Here is a tiny trained network, its code and every weight. The questions are about switching its units off for an input and a class, where a switched-off unit gives its printed mean instead of its output.

import numpy as np


def w(rows, s, z=0):
    codes = np.array(rows[::2]) - 128.0
    scale = np.full(codes.shape[1], s)
    scale[-1] = z or s
    return codes * scale


def f(y):
    return y / 2 * (1 + np.tanh(0.7978845608 * (y + 0.044715 * y**3)))


def log_softmax(a):
    a = a - a.max(-1, keepdims=True)
    return a - np.log(np.exp(a).sum(-1, keepdims=True))


def net(x, mask):
    res = np.array(x, float).reshape(1, 8) / 4 @ E
    y = f(res @ A[0][:, :-1].T + A[0][:, -1])
    res = res + np.where(mask, y, B[0][:, -1]) @ B[0][:, :-1]
    return log_softmax(res[-1] @ U[:, :-1].T + U[:, -1])


A, B = {}, {}
E = w([
[127,130,128],'x0',
[128,131,126],'x1',
[99,220,233],'x2',
[129,130,130],'x3',
[131,127,132],'x4',
[131,131,128],'x5',
[145,228,48],'x6',
[253,133,150],'x7',
],0.0059)
A[0] = w([
[129,215,54,66],'neuron 0',
[49,134,104,169],'neuron 1',
[114,204,59,66],'neuron 2',
[27,133,111,91],'neuron 3',
[52,131,115,106],'neuron 4',
[150,131,151,30],'neuron 5',
[118,221,229,73],'neuron 6',
[104,66,183,59],'neuron 7',
[110,95,203,52],'neuron 8',
[245,130,156,42],'neuron 9',
[11,141,100,96],'neuron 10',
[126,87,170,41],'neuron 11',
[141,177,183,64],'neuron 12',
[113,65,21,84],'neuron 13',
[219,125,180,104],'neuron 14',
[120,18,222,75],'neuron 15',
[193,76,34,31],'neuron 16',
[82,91,88,29],'neuron 17',
[113,105,162,23],'neuron 18',
[237,142,145,94],'neuron 19',
[136,60,53,28],'neuron 20',
[109,211,78,53],'neuron 21',
[90,141,117,254],'neuron 22',
[2,138,111,87],'neuron 23',
[154,241,35,80],'neuron 24',
[111,200,178,77],'neuron 25',
[116,137,118,178],'neuron 26',
[162,89,168,39],'neuron 27',
[208,142,155,51],'neuron 28',
[131,78,57,47],'neuron 29',
[4,128,101,136],'neuron 30',
[126,44,197,63],'neuron 31',
[23,93,143,10],'neuron 32',
[143,146,160,79],'neuron 33',
[66,237,228,88],'neuron 34',
[113,193,146,44],'neuron 35',
[247,146,165,97],'neuron 36',
],0.0086,0.0058)
B[0] = w([
[41,158,121,151],'neuron 0',
[167,139,172,190],'neuron 1',
[61,162,118,143],'neuron 2',
[175,197,125,154],'neuron 3',
[159,169,133,144],'neuron 4',
[133,173,63,97],'neuron 5',
[144,52,63,186],'neuron 6',
[74,171,97,130],'neuron 7',
[80,135,88,126],'neuron 8',
[178,208,111,143],'neuron 9',
[182,199,133,171],'neuron 10',
[95,169,77,109],'neuron 11',
[159,120,82,129],'neuron 12',
[151,38,84,177],'neuron 13',
[159,170,162,160],'neuron 14',
[9,156,119,182],'neuron 15',
[165,101,47,147],'neuron 16',
[162,145,65,114],'neuron 17',
[107,178,56,100],'neuron 18',
[184,198,148,158],'neuron 19',
[140,93,33,135],'neuron 20',
[75,170,100,136],'neuron 21',
[129,72,205,254],'neuron 22',
[195,207,108,172],'neuron 23',
[6,137,160,184],'neuron 24',
[135,102,77,146],'neuron 25',
[127,111,149,168],'neuron 26',
[110,179,92,111],'neuron 27',
[175,174,109,124],'neuron 28',
[141,100,56,131],'neuron 29',
[205,197,151,201],'neuron 30',
[49,159,96,148],'neuron 31',
[121,207,106,128],'neuron 32',
[141,137,103,113],'neuron 33',
[137,5,56,212],'neuron 34',
[118,149,57,118],'neuron 35',
[195,204,159,172],'neuron 36',
],0.024,0.0047)
U = w([
[210,143,125,102],'0',
[166,1,37,11],'1',
[33,111,122,28],'2',
[164,48,168,255],'3',
[160,48,164,251],'4',
],0.0061,0.0023)

Each question gives the input, the list of numbers given to net, and the class t.
The units are the neurons (one row each of A and B). Each row of codes is followed by its name. A weight is (code - 128) times the scale printed after its matrix; where a second scale follows, it is the last column's (A, B and U).
mask holds one flag per neuron, in row order. A switched-off neuron (its flag False) gives its mean, the last column of its row in B, instead of its output. The means were averaged over made-up inputs and are rounded, as every weight is.
A unit's drop is (log p(t) with every unit on - log p(t) with that unit switched off) / (log p(t) with every unit on - log p(t) with every unit switched off).
The circuit of an input: a set's keep is (log p(t) with only the set's units on - log p(t) with every unit switched off) / (log p(t) with every unit on - log p(t) with every unit switched off). Starting from the 12 units with the biggest drops (on a tie, the unit counted first), units are removed one at a time, each time the one whose removal leaves the highest keep (on an exact tie, the one counted first), for as long as the keep stays at least 0.8.
circuit, biggest first: the units of the circuit, biggest drop first
most important unit: the unit with the biggest drop
top k neurons: the k neurons with the biggest drops, biggest first
drop of u: that unit's drop, to one decimal
input [-6,-5,7,-2,3,-6,-5,-7], class 0: top 3 neurons -> neuron 30; neuron 23; neuron 10
input [7,-1,5,6,-1,0,0,-1], class 1: circuit, biggest first -> neuron 34; neuron 6
input [6,-1,4,4,-2,4,-8,-3], class 2: circuit, biggest first -> neuron 15
input [-5,-3,-5,0,1,6,-8,8], class 0: circuit, biggest first -> neuron 36; neuron 9
input [5,1,-7,-1,6,5,-8,-6], class 2: top 4 neurons -> neuron 15; neuron 31; neuron 34; neuron 7
input [-1,4,-6,-2,0,-5,-5,4], class 1: circuit, biggest first -> neuron 16; neuron 20
input [-3,0,3,-1,5,-1,-7,4], class 2: circuit, biggest first -> neuron 15; neuron 31
input [6,-1,4,-8,-8,1,-3,7], class 0: circuit, biggest first -> neuron 36; neuron 9
input [0,7,-4,8,8,-3,7,0], class 2: circuit, biggest first -> neuron 24; neuron 0
input [-5,6,4,-1,-5,5,-7,6], class 2: circuit, biggest first -> neuron 15; neuron 31
input [2,6,-3,3,-7,6,-7,5], class 2: top 2 neurons -> neuron 15; neuron 31
input [-7,-5,1,5,-3,2,7,-6], class 2: top 3 neurons -> neuron 24; neuron 0; neuron 2
input [-7,4,-6,8,6,2,7,6], class 2: top 3 neurons -> neuron 24; neuron 0; neuron 30
input [6,3,2,3,4,7,8,4], class 2: most important unit -> neuron 24
input [-4,3,5,-3,1,2,-3,3], class 1: top 2 neurons -> neuron 6; neuron 34
input [-4,5,6,4,-8,-5,6,-3], class 1: top 3 neurons -> neuron 34; neuron 6; neuron 25
input [-2,3,-6,2,6,1,-5,0], class 1: drop of neuron 24 -> 0.1
input [-2,7,8,6,-6,-6,-2,-3], class 1: drop of neuron 34 -> 0.3
input [-8,-4,-2,5,5,-3,-5,-2], class 2: drop of neuron 15 -> 0.4
input [-8,0,7,-1,-6,5,5,5], class 1: most important unit -> neuron 34
